Here is a tiny trained network, its code and every weight. The questions are about switching its units off for an input and a target symbol, where a switched-off unit gives its printed mean instead of its output.

import numpy as np


def w(rows, s, z=0):
    codes = np.array(rows[::2]) - 128.0
    scale = np.full(codes.shape[1], s)
    scale[-1] = z or s
    return codes * scale


def f(y):
    return y / 2 * (1 + np.tanh(0.7978845608 * (y + 0.044715 * y**3)))


def softmax(a):
    e = np.exp(a - a.max(-1, keepdims=True))
    return e / e.sum(-1, keepdims=True)


def log_softmax(a):
    a = a - a.max(-1, keepdims=True)
    return a - np.log(np.exp(a).sum(-1, keepdims=True))


def net(x, mask):
    ids = ['βγδθλξπστψω'.index(c) for c in x.split()]
    T = len(ids)
    res = E[ids] + P[:T]
    q, k, v = (res @ M[0].T for M in (Q, K, V))
    z = softmax(np.where(np.tri(T) > 0, q @ k.T / 2**0.5, -1e9)) @ v
    res = res + np.where(mask[0], z, O[0][:, -1]) @ O[0][:, :-1]
    y = f(res @ A[0][:, :-1].T + A[0][:, -1])
    res = res + np.where(mask[1:13], y, B[0][:, -1]) @ B[0][:, :-1]
    return log_softmax(res[-1] @ U[:, :-1].T + U[:, -1])


Q, K, V, O, A, B = {}, {}, {}, {}, {}, {}
E = w([
[127,9,115,17,145],'β',
[125,114,134,129,187],'γ',
[180,87,146,100,123],'δ',
[117,94,87,54,171],'θ',
[80,31,72,48,112],'λ',
[207,118,154,106,139],'ξ',
[85,108,127,158,152],'π',
[195,129,120,76,132],'σ',
[115,114,77,56,144],'τ',
[93,134,137,153,215],'ψ',
[185,102,168,108,158],'ω',
],0.013)
P = w([
[248,93,33,205,185],'0',
[121,154,81,63,22],'1',
[27,194,203,59,192],'2',
[134,122,94,125,184],'3',
[104,140,55,38,1],'4',
[46,219,198,56,206],'5',
[217,130,131,66,137],'6',
],0.0092)
Q[0] = w([
[208,34,60,222,178],'head 0',
[128,196,25,133,4],'head 0',
],0.012)
K[0] = w([
[90,247,234,105,129],'head 0',
[51,12,172,35,52],'head 0',
],0.011)
V[0] = w([
[26,17,115,172,124],'head 0',
[119,5,192,109,177],'head 0',
],0.017)
O[0] = w([
[141,44,245,123,99,34],'head 0',
[93,7,169,181,192,252],'head 0',
],0.013,0.0033)
A[0] = w([
[117,130,151,135,142,14],'neuron 0',
[83,126,173,144,169,147],'neuron 1',
[174,36,51,123,138,230],'neuron 2',
[182,56,108,114,171,46],'neuron 3',
[89,155,149,170,141,76],'neuron 4',
[65,173,225,73,131,76],'neuron 5',
[133,149,124,183,5,214],'neuron 6',
[56,114,118,100,49,22],'neuron 7',
[166,98,101,121,205,252],'neuron 8',
[99,188,182,31,128,70],'neuron 9',
[83,170,222,76,62,165],'neuron 10',
[151,124,61,151,134,88],'neuron 11',
],0.013,0.0044)
B[0] = w([
[127,132,148,176,71,127],'neuron 0',
[191,145,91,107,121,181],'neuron 1',
[242,154,182,143,182,245],'neuron 2',
[27,185,74,185,85,204],'neuron 3',
[158,171,144,164,141,128],'neuron 4',
[110,100,225,94,48,164],'neuron 5',
[131,6,136,48,21,149],'neuron 6',
[152,172,53,194,132,145],'neuron 7',
[138,103,50,79,85,248],'neuron 8',
[139,240,210,210,137,173],'neuron 9',
[53,63,130,208,237,164],'neuron 10',
[72,93,171,179,83,181],'neuron 11',
],0.016,0.014)
U = w([
[209,79,36,174,175,147],'β',
[159,113,83,68,172,253],'γ',
[216,84,144,77,55,81],'δ',
[193,253,214,126,212,113],'θ',
[165,86,206,175,206,135],'λ',
[123,119,139,39,52,105],'ξ',
[39,32,72,125,85,63],'π',
[120,158,176,69,40,53],'σ',
[61,206,95,223,120,8],'τ',
[5,128,56,111,189,188],'ψ',
[134,128,148,39,109,167],'ω',
],0.0059,0.0041)

Each question gives the input, a string of symbols that net reads in full, and the target symbol t.
The units are the heads (2 rows each of Q, K, V and O) and the neurons (one row each of A and B). Each row of codes is followed by its name. A weight is (code - 128) times the scale printed after its matrix; where a second scale follows, it is the last column's (O, A, B and U).
mask holds one flag per unit, heads first, then neurons. A switched-off unit (its flag False) gives its mean, the last column of its rows in O or B, instead of its output. The means were averaged over made-up inputs and are rounded, as every weight is.
A unit's drop is (log p(t) with every unit on - log p(t) with that unit switched off) / (log p(t) with every unit on - log p(t) with every unit switched off).
The circuit of an input: a set's keep is (log p(t) with only the set's units on - log p(t) with every unit switched off) / (log p(t) with every unit on - log p(t) with every unit switched off). Starting from the 12 units with the biggest drops (on a tie, the unit counted first), units are removed one at a time, each time the one whose removal leaves the highest keep (on an exact tie, the one counted first), for as long as the keep stays at least 0.8.
circuit, biggest first: the units of the circuit, biggest drop first
most important unit: the unit with the biggest drop
k most important neurons: the k neurons with the biggest drops, biggest first
input σ τ ω, target τ: circuit, biggest first	[head 0; neuron 2; neuron 9]
input β γ τ π ξ π, target δ: 2 most important neurons	[neuron 1; neuron 5]
input τ τ δ π λ τ, target θ: most important unit	neuron 9
input λ δ ω τ τ γ ψ, target β: circuit, biggest first	[head 0; neuron 5; neuron 8]
input ω π θ τ σ, target σ: 2 most important neurons	[neuron 6; neuron 9]
input π τ δ, target λ: circuit, biggest first	[neuron 10; head 0]
input ξ τ π, target ψ: 2 most important neurons	[neuron 2; neuron 9]
input λ π σ τ λ θ, target π: circuit, biggest first	[head 0; neuron 10; neuron 3; neuron 5]
input π ω π ξ γ ψ, target λ: 3 most important neurons	[neuron 10; neuron 3; neuron 8]
input τ λ λ σ τ, target λ: circuit, biggest first	[head 0; neuron 10]
input λ τ ξ π σ π, target π: circuit, biggest first	[head 0; neuron 2]
input π ψ θ ψ θ, target θ: 3 most important neurons	[neuron 9; neuron 8; neuron 3]
input τ τ δ δ π, target π: circuit, biggest first	[neuron 6; head 0; neuron 10]
input λ ψ τ τ δ, target λ: circuit, biggest first	[head 0; neuron 8]
input τ π β σ τ σ, target θ: circuit, biggest first	[neuron 9]
input δ ω δ, target γ: 2 most important neurons	[neuron 11; neuron 3]
input π τ ξ ξ τ π, target λ: circuit, biggest first	[head 0; neuron 10]
input π σ ξ, target λ: circuit, biggest first	[neuron 10; head 0]
input τ ω π, target θ: 3 most important neurons	[neuron 3; neuron 8; neuron 9]
input δ π σ, target γ: 2 most important neurons	[neuron 3; neuron 11]
input β ξ ξ ψ ψ, target β: 2 most important neurons	[neuron 1; neuron 2]
input ω σ τ π π π, target β: 2 most important neurons	[neuron 3; neuron 1]
input β β δ τ, target β: circuit, biggest first	[neuron 2; head 0; neuron 5; neuron 8]
input ω λ ω δ, target β: 2 most important neurons	[neuron 2; neuron 8]
input π γ ψ, target λ: circuit, biggest first	[head 0; neuron 10]
input π τ σ, target λ: circuit, biggest first	[neuron 10; head 0]
input σ τ π, target τ: circuit, biggest first	[head 0; neuron 11]
input δ λ ψ, target γ: 2 most important neurons	[neuron 3; neuron 1]
input π ξ σ λ θ, target λ: 2 most important neurons	[neuron 2; neuron 10]
input β π ω π γ, target β: 2 most important neurons	[neuron 2; neuron 1]
